Here is a tiny trained network, its code and every weight. The questions are about switching its units off for an input and a class, where a switched-off unit gives its printed mean instead of its output.

import numpy as np


def w(rows, s, z=0):
    codes = np.array(rows[::2]) - 128.0
    scale = np.full(codes.shape[1], s)
    scale[-1] = z or s
    return codes * scale


def norm(h):
    return h / np.sqrt((h * h).mean(-1, keepdims=True) + 1e-5)


def f(y):
    return np.maximum(y, 0)


def log_softmax(a):
    a = a - a.max(-1, keepdims=True)
    return a - np.log(np.exp(a).sum(-1, keepdims=True))


def net(x, mask):
    res = np.array(x, float).reshape(1, 4) / 4 @ E
    u = 0
    for l in range(3):
        y = f(norm(res) @ A[l][:, :-1].T + A[l][:, -1])
        res = res + np.where(mask[u : u + 5], y, B[l][:, -1]) @ B[l][:, :-1]
        u += 5
    return log_softmax(norm(res)[-1] @ U[:, :-1].T + U[:, -1])


A, B = {}, {}
E = w([
[164,210,150,176,72,111,114,142,97],'x0',
[98,218,220,124,222,81,116,111,156],'x1',
[131,97,204,43,153,109,255,173,166],'x2',
[36,98,103,180,83,24,167,27,59],'x3',
],0.0099)
A[0] = w([
[131,126,75,160,37,125,111,102,103,32],'0.n0',
[85,89,106,141,135,93,136,97,112,45],'0.n1',
[99,155,151,136,216,107,69,88,126,103],'0.n2',
[127,146,47,172,103,140,4,105,107,1],'0.n3',
[104,216,156,159,158,95,82,95,118,144],'0.n4',
],0.025,0.0055)
B[0] = w([
[32,95,111,119,160,18,123,186,59,218],'0.n0',
[108,105,90,75,111,202,179,111,204,190],'0.n1',
[11,192,59,122,193,148,82,135,185,213],'0.n2',
[214,10,9,198,46,126,123,111,69,253],'0.n3',
[145,195,222,124,85,66,123,180,112,237],'0.n4',
],0.014,0.019)
A[1] = w([
[143,215,168,174,93,66,74,115,116,130],'1.n0',
[96,69,142,149,157,76,94,5,63,84],'1.n1',
[87,124,66,155,101,93,95,56,106,101],'1.n2',
[125,80,164,153,192,76,96,13,40,3],'1.n3',
[63,32,122,129,175,89,147,56,111,73],'1.n4',
],0.022,0.0058)
B[1] = w([
[104,159,223,146,161,84,184,82,35,232],'1.n0',
[134,96,161,87,78,4,97,159,26,190],'1.n1',
[190,128,88,194,182,219,51,159,170,245],'1.n2',
[137,137,247,191,183,76,143,133,54,151],'1.n3',
[80,125,23,194,74,61,145,110,99,232],'1.n4',
],0.011,0.013)
A[2] = w([
[74,47,100,87,62,74,230,65,115,35],'2.n0',
[118,128,153,70,109,141,159,169,142,59],'2.n1',
[61,53,122,94,111,136,172,23,130,251],'2.n2',
[150,188,166,175,5,85,192,102,64,30],'2.n3',
[83,157,227,101,146,52,140,107,62,1],'2.n4',
],0.021,0.00053)
B[2] = w([
[165,124,169,202,102,16,156,107,3,254],'2.n0',
[156,112,196,145,97,104,152,114,51,181],'2.n1',
[60,172,143,191,124,89,38,170,114,187],'2.n2',
[10,180,55,99,201,76,94,204,224,232],'2.n3',
[103,137,154,81,157,182,170,62,219,232],'2.n4',
],0.012,0.017)
U = w([
[192,60,31,104,92,241,86,86,206,3],'0',
[35,235,189,75,192,94,136,152,245,182],'1',
[113,80,66,221,58,1,110,158,39,187],'2',
[248,54,251,40,111,193,201,153,131,79],'3',
],0.0086,0.0032)

Each question gives the input, the list of numbers given to net, and the class t.
The units are the neurons (one row each of A and B). Each row of codes is followed by its name. A weight is (code - 128) times the scale printed after its matrix; where a second scale follows, it is the last column's (A, B and U).
mask holds one flag per neuron, layer by layer. A switched-off neuron (its flag False) gives its mean, the last column of its row in B, instead of its output. The means were averaged over made-up inputs and are rounded, as every weight is.
A unit's drop is (log p(t) with every unit on - log p(t) with that unit switched off) / (log p(t) with every unit on - log p(t) with every unit switched off).
The circuit of an input: a set's keep is (log p(t) with only the set's units on - log p(t) with every unit switched off) / (log p(t) with every unit on - log p(t) with every unit switched off). Starting from the 12 units with the biggest drops (on a tie, the unit counted first), units are removed one at a time, each time the one whose removal leaves the highest keep (on an exact tie, the one counted first), for as long as the keep stays at least 0.8.
circuit, biggest first: the units of the circuit, biggest drop first
most important unit: the unit with the biggest drop
top k neurons: the k neurons with the biggest drops, biggest first
top k neurons in layer l: the k neurons of layer l with the biggest drops, biggest first
drop of u: that unit's drop, to one decimal
input [-7,-2,4,-5], class 3: circuit, biggest first	(0.n3, 1.n4, 0.n2, 2.n3)
input [5,-7,4,-8], class 3: most important unit	0.n4
input [-2,5,7,-7], class 3: top 4 neurons	(2.n3, 0.n2, 0.n0, 0.n4)
input [8,-2,0,-4], class 1: top 2 neurons in layer 0	(0.n1, 0.n2)
input [2,-1,3,-4], class 3: top 4 neurons	(1.n4, 0.n4, 0.n2, 1.n0)
input [-6,1,3,-5], class 3: top 4 neurons in layer 0	(0.n0, 0.n3, 0.n2, 0.n4)
input [7,-6,6,-6], class 3: top 2 neurons in layer 0	(0.n4, 0.n3)
input [2,1,7,0], class 3: top 2 neurons in layer 0	(0.n3, 0.n0)
input [-6,5,-6,8], class 0: top 2 neurons in layer 0	(0.n1, 0.n2)
input [0,-3,-2,-5], class 0: top 3 neurons	(0.n0, 2.n0, 0.n4)
input [-4,3,-4,7], class 0: top 3 neurons	(1.n2, 0.n1, 0.n2)
input [4,0,2,-2], class 1: top 2 neurons	(0.n3, 0.n1)
input [-4,3,-4,6], class 0: top 4 neurons in layer 0	(0.n1, 0.n2, 0.n4, 0.n3)
input [2,-1,8,-4], class 3: top 3 neurons	(0.n4, 0.n3, 1.n4)
input [6,4,-2,7], class 1: top neuron	(0.n4)
input [7,0,8,2], class 1: top 2 neurons	(0.n3, 0.n1)
input [4,6,-5,-2], class 1: top 2 neurons	(0.n4, 1.n0)
input [4,3,8,-6], class 3: drop of 0.n2	0.2
input [-1,0,3,-4], class 3: top 2 neurons in layer 2	(2.n3, 2.n0)
input [-8,7,3,2], class 1: drop of 0.n3	0.3
input [-3,1,-2,0], class 0: drop of 0.n0	0.1
input [2,-5,8,-7], class 3: drop of 1.n4	0.1
